Here is a tiny trained network, its code and every weight. The questions are about switching its units off for an input and a class, where a switched-off unit gives its printed mean instead of its output.

import numpy as np


def w(rows, s, z=0):
    codes = np.array(rows[::2]) - 128.0
    scale = np.full(codes.shape[1], s)
    scale[-1] = z or s
    return codes * scale


def f(y):
    return y / 2 * (1 + np.tanh(0.7978845608 * (y + 0.044715 * y**3)))


def log_softmax(a):
    a = a - a.max(-1, keepdims=True)
    return a - np.log(np.exp(a).sum(-1, keepdims=True))


def net(x, mask):
    res = np.array(x, float).reshape(1, 4) / 4 @ E
    y = f(res @ A[0][:, :-1].T + A[0][:, -1])
    res = res + np.where(mask, y, B[0][:, -1]) @ B[0][:, :-1]
    return log_softmax(res[-1] @ U[:, :-1].T + U[:, -1])


A, B = {}, {}
E = w([
[175,42,171,95,244,132],'x0',
[216,73,23,119,96,189],'x1',
[215,207,137,173,96,64],'x2',
[128,163,53,110,165,71],'x3',
],0.011)
A[0] = w([
[86,111,176,130,140,163,232],'neuron 0',
[157,136,105,115,70,137,39],'neuron 1',
[220,90,106,128,156,94,239],'neuron 2',
[137,58,75,160,125,222,187],'neuron 3',
[87,152,171,133,135,61,252],'neuron 4',
[181,109,105,180,95,191,235],'neuron 5',
[141,127,104,117,123,147,12],'neuron 6',
[162,190,100,162,98,176,20],'neuron 7',
[160,121,74,122,84,155,135],'neuron 8',
[44,94,138,134,173,100,24],'neuron 9',
[68,157,86,110,91,181,92],'neuron 10',
[79,126,109,91,191,129,10],'neuron 11',
[94,188,178,145,87,89,141],'neuron 12',
[93,146,159,162,64,58,46],'neuron 13',
[118,123,123,54,147,146,17],'neuron 14',
[127,172,99,200,82,135,135],'neuron 15',
[24,116,187,21,161,137,196],'neuron 16',
[68,162,142,97,210,56,242],'neuron 17',
[2,137,59,109,75,187,141],'neuron 18',
[137,185,125,142,93,134,97],'neuron 19',
[72,224,138,69,115,107,246],'neuron 20',
[151,52,91,63,126,170,167],'neuron 21',
[107,139,129,105,102,92,19],'neuron 22',
],0.011,0.0039)
B[0] = w([
[182,118,198,117,164,201,200],'neuron 0',
[123,147,10,122,180,68,169],'neuron 1',
[103,233,104,125,70,180,224],'neuron 2',
[54,164,67,75,66,120,252],'neuron 3',
[102,67,238,175,144,243,220],'neuron 4',
[148,241,73,115,27,76,229],'neuron 5',
[111,120,129,123,87,129,134],'neuron 6',
[120,153,108,89,103,47,183],'neuron 7',
[115,151,25,155,81,45,211],'neuron 8',
[132,56,141,137,169,69,176],'neuron 9',
[194,197,147,102,186,112,189],'neuron 10',
[139,113,125,98,130,165,160],'neuron 11',
[82,70,189,218,87,199,215],'neuron 12',
[63,37,143,205,77,197,189],'neuron 13',
[91,66,100,134,65,104,144],'neuron 14',
[57,175,119,161,101,61,211],'neuron 15',
[163,86,194,156,196,143,250],'neuron 16',
[92,99,205,110,166,254,232],'neuron 17',
[230,186,190,63,153,186,247],'neuron 18',
[73,138,76,141,95,96,179],'neuron 19',
[111,177,177,169,148,207,228],'neuron 20',
[47,102,115,123,35,211,236],'neuron 21',
[109,128,174,135,37,61,133],'neuron 22',
],0.0071,0.011)
U = w([
[151,175,196,169,160,186,250],'0',
[1,50,93,190,81,187,222],'1',
[244,185,73,78,107,187,166],'2',
[69,129,86,167,97,31,2],'3',
[103,14,151,134,190,147,6],'4',
],0.0098,0.0038)

Each question gives the input, the list of numbers given to net, and the class t.
The units are the neurons (one row each of A and B). Each row of codes is followed by its name. A weight is (code - 128) times the scale printed after its matrix; where a second scale follows, it is the last column's (A, B and U).
mask holds one flag per neuron, in row order. A switched-off neuron (its flag False) gives its mean, the last column of its row in B, instead of its output. The means were averaged over made-up inputs and are rounded, as every weight is.
A unit's drop is (log p(t) with every unit on - log p(t) with that unit switched off) / (log p(t) with every unit on - log p(t) with every unit switched off).
The circuit of an input: a set's keep is (log p(t) with only the set's units on - log p(t) with every unit switched off) / (log p(t) with every unit on - log p(t) with every unit switched off). Starting from the 12 units with the biggest drops (on a tie, the unit counted first), units are removed one at a time, each time the one whose removal leaves the highest keep (on an exact tie, the one counted first), for as long as the keep stays at least 0.8.
units of the circuit, in order: the units of the circuit, biggest drop first
most important unit: the unit with the biggest drop
top k neurons: the k neurons with the biggest drops, biggest first
drop of u: that unit's drop, to one decimal
input [-2,2,-8,2], class 2: units of the circuit, in order : [neuron 18]
input [1,-6,-6,-6], class 4: units of the circuit, in order : [neuron 9; neuron 16]
input [4,1,1,1], class 2: units of the circuit, in order : [neuron 12; neuron 4]
input [-4,1,6,0], class 3: units of the circuit, in order : [neuron 17; neuron 15]
input [-7,-1,7,1], class 1: top 2 neurons : [neuron 13; neuron 12]
input [0,-5,-7,-7], class 0: top 2 neurons : [neuron 18; neuron 0]
input [-1,1,-8,4], class 2: top 3 neurons : [neuron 18; neuron 4; neuron 12]
input [8,4,1,0], class 2: top 4 neurons : [neuron 12; neuron 13; neuron 4; neuron 2]
input [-5,0,0,2], class 0: top 3 neurons : [neuron 18; neuron 21; neuron 3]
input [-4,0,6,-4], class 1: top 2 neurons : [neuron 13; neuron 12]
input [-1,7,2,3], class 3: top 2 neurons : [neuron 18; neuron 8]
input [-5,5,8,6], class 3: drop of neuron 6 : 0.0
input [1,-1,-5,-1], class 4: drop of neuron 5 : 0.1
input [1,-4,-8,-2], class 4: most important unit : neuron 9
input [0,-8,6,6], class 1: drop of neuron 18 : 0.2
